Below are the code and all the weights of a small trained network. Each question names an input and a class and asks about switching units off, where a switched-off unit gives its printed mean instead of its output.

import numpy as np


def w(rows, s, z=0):
    codes = np.array(rows[::2]) - 128.0
    scale = np.full(codes.shape[1], s)
    scale[-1] = z or s
    return codes * scale


def norm(h):
    return h / np.sqrt((h * h).mean(-1, keepdims=True) + 1e-5)


def f(y):
    return np.maximum(y, 0)


def log_softmax(a):
    a = a - a.max(-1, keepdims=True)
    return a - np.log(np.exp(a).sum(-1, keepdims=True))


def net(x, mask):
    res = np.array(x, float).reshape(1, 6) / 4 @ E
    u = 0
    for l in range(2):
        y = f(norm(res) @ A[l][:, :-1].T + A[l][:, -1])
        res = res + np.where(mask[u : u + 11], y, B[l][:, -1]) @ B[l][:, :-1]
        u += 11
    return log_softmax(norm(res)[-1] @ U[:, :-1].T + U[:, -1])


A, B = {}, {}
E = w([
[66,1,124,106],'x0',
[227,97,73,115],'x1',
[128,129,130,128],'x2',
[128,128,128,128],'x3',
[127,130,130,128],'x4',
[112,144,128,43],'x5',
],0.0027)
A[0] = w([
[202,152,83,122,142],'L0N1',
[113,178,169,144,78],'L0N2',
[179,132,80,117,58],'L0N3',
[192,26,150,97,2],'L0N4',
[96,199,192,132,48],'L0N5',
[13,57,102,137,119],'L0N6',
[112,215,201,157,135],'L0N7',
[166,176,125,128,139],'L0N8',
[118,155,124,19,189],'L0N9',
[136,3,139,102,67],'L0N10',
[147,129,145,141,72],'L0N11',
],0.0046,0.0016)
B[0] = w([
[155,74,216,132,209],'L0N1',
[123,91,59,117,172],'L0N2',
[135,108,191,134,166],'L0N3',
[47,242,12,151,181],'L0N4',
[106,97,41,116,188],'L0N5',
[174,147,255,148,251],'L0N6',
[93,85,24,114,231],'L0N7',
[129,61,154,117,194],'L0N8',
[108,139,157,32,217],'L0N9',
[49,221,99,144,227],'L0N10',
[151,124,118,133,132],'L0N11',
],0.0037,0.0028)
A[1] = w([
[106,63,188,131,123],'L1N1',
[76,124,137,86,185],'L1N2',
[128,141,122,225,220],'L1N3',
[71,160,117,216,133],'L1N4',
[81,123,68,53,94],'L1N5',
[145,104,148,126,93],'L1N6',
[110,143,80,169,102],'L1N7',
[100,136,3,249,5],'L1N8',
[189,162,171,82,47],'L1N9',
[94,169,108,177,99],'L1N10',
[218,66,156,207,21],'L1N11',
],0.0046,0.0025)
B[1] = w([
[154,152,168,126,183],'L1N1',
[173,160,95,165,237],'L1N2',
[137,80,128,188,253],'L1N3',
[162,59,127,123,225],'L1N4',
[122,196,96,165,213],'L1N5',
[128,134,94,123,133],'L1N6',
[118,81,106,83,179],'L1N7',
[100,18,92,60,239],'L1N8',
[148,68,155,82,164],'L1N9',
[128,62,128,91,174],'L1N10',
[104,253,70,183,176],'L1N11',
],0.0045,0.0027)
U = w([
[88,24,47,150,254],'0',
[76,221,25,64,178],'1',
[91,78,249,226,39],'2',
[42,173,253,67,23],'3',
[210,173,109,227,85],'4',
[210,137,181,35,114],'5',
],0.012,0.0016)

Each question gives the input, the list of numbers given to net, and the class t.
The units are the neurons (one row each of A and B). Each row of codes is followed by its name. A weight is (code - 128) times the scale printed after its matrix; where a second scale follows, it is the last column's (A, B and U).
mask holds one flag per neuron, layer by layer. A switched-off neuron (its flag False) gives its mean, the last column of its row in B, instead of its output. The means were averaged over made-up inputs and are rounded, as every weight is.
A unit's drop is (log p(t) with every unit on - log p(t) with that unit switched off) / (log p(t) with every unit on - log p(t) with every unit switched off).
The circuit of an input: a set's keep is (log p(t) with only the set's units on - log p(t) with every unit switched off) / (log p(t) with every unit on - log p(t) with every unit switched off). Starting from the 12 units with the biggest drops (on a tie, the unit counted first), units are removed one at a time, each time the one whose removal leaves the highest keep (on an exact tie, the one counted first), for as long as the keep stays at least 0.8.
units of the circuit, in order: the units of the circuit, biggest drop first
top k neurons: the k neurons with the biggest drops, biggest first
top k neurons in layer l: the k neurons of layer l with the biggest drops, biggest first
drop when u is switched off: that unit's drop, to one decimal
input [4,0,4,4,-3,-5], class 2: units of the circuit, in order -> [L0N6]
input [5,0,4,-4,1,8], class 3: units of the circuit, in order -> [L0N6, L0N7, L1N8]
input [0,4,-8,-5,3,-1], class 4: top 4 neurons in layer 0 -> [L0N1, L0N7, L0N3, L0N5]
input [-5,0,6,-2,7,-1], class 0: top 2 neurons -> [L0N7, L0N6]
input [0,-6,1,8,-8,1], class 1: top 4 neurons -> [L0N7, L0N5, L1N3, L0N1]
input [-3,1,2,8,5,2], class 5: top 2 neurons -> [L0N1, L0N10]
input [0,6,1,5,-5,3], class 5: top 3 neurons -> [L0N1, L0N7, L0N3]
input [-2,-6,4,-6,-1,1], class 1: top 2 neurons in layer 1 -> [L1N5, L1N3]
input [-8,-1,4,-5,5,-5], class 0: top 3 neurons -> [L0N7, L0N6, L1N8]
input [5,-1,-3,-3,4,-6], class 2: top 2 neurons -> [L0N6, L0N7]
input [5,-1,1,-6,0,8], class 3: top 2 neurons in layer 0 -> [L0N6, L0N7]
input [0,8,2,2,2,-3], class 4: top 3 neurons -> [L0N1, L0N7, L1N11]
input [-6,-1,5,2,-6,-8], class 0: top 2 neurons in layer 0 -> [L0N6, L0N7]
input [3,-3,2,-2,-6,1], class 3: top neuron -> [L1N3]
input [7,0,7,-2,-1,6], class 3: top 3 neurons in layer 0 -> [L0N6, L0N7, L0N5]
input [7,-3,-4,3,-5,4], class 3: drop when L0N6 is switched off -> 0.2
input [-1,-7,-8,-6,-5,8], class 1: drop when L0N7 is switched off -> 0.1
input [-5,2,6,-2,3,4], class 5: drop when L0N1 is switched off -> 0.3
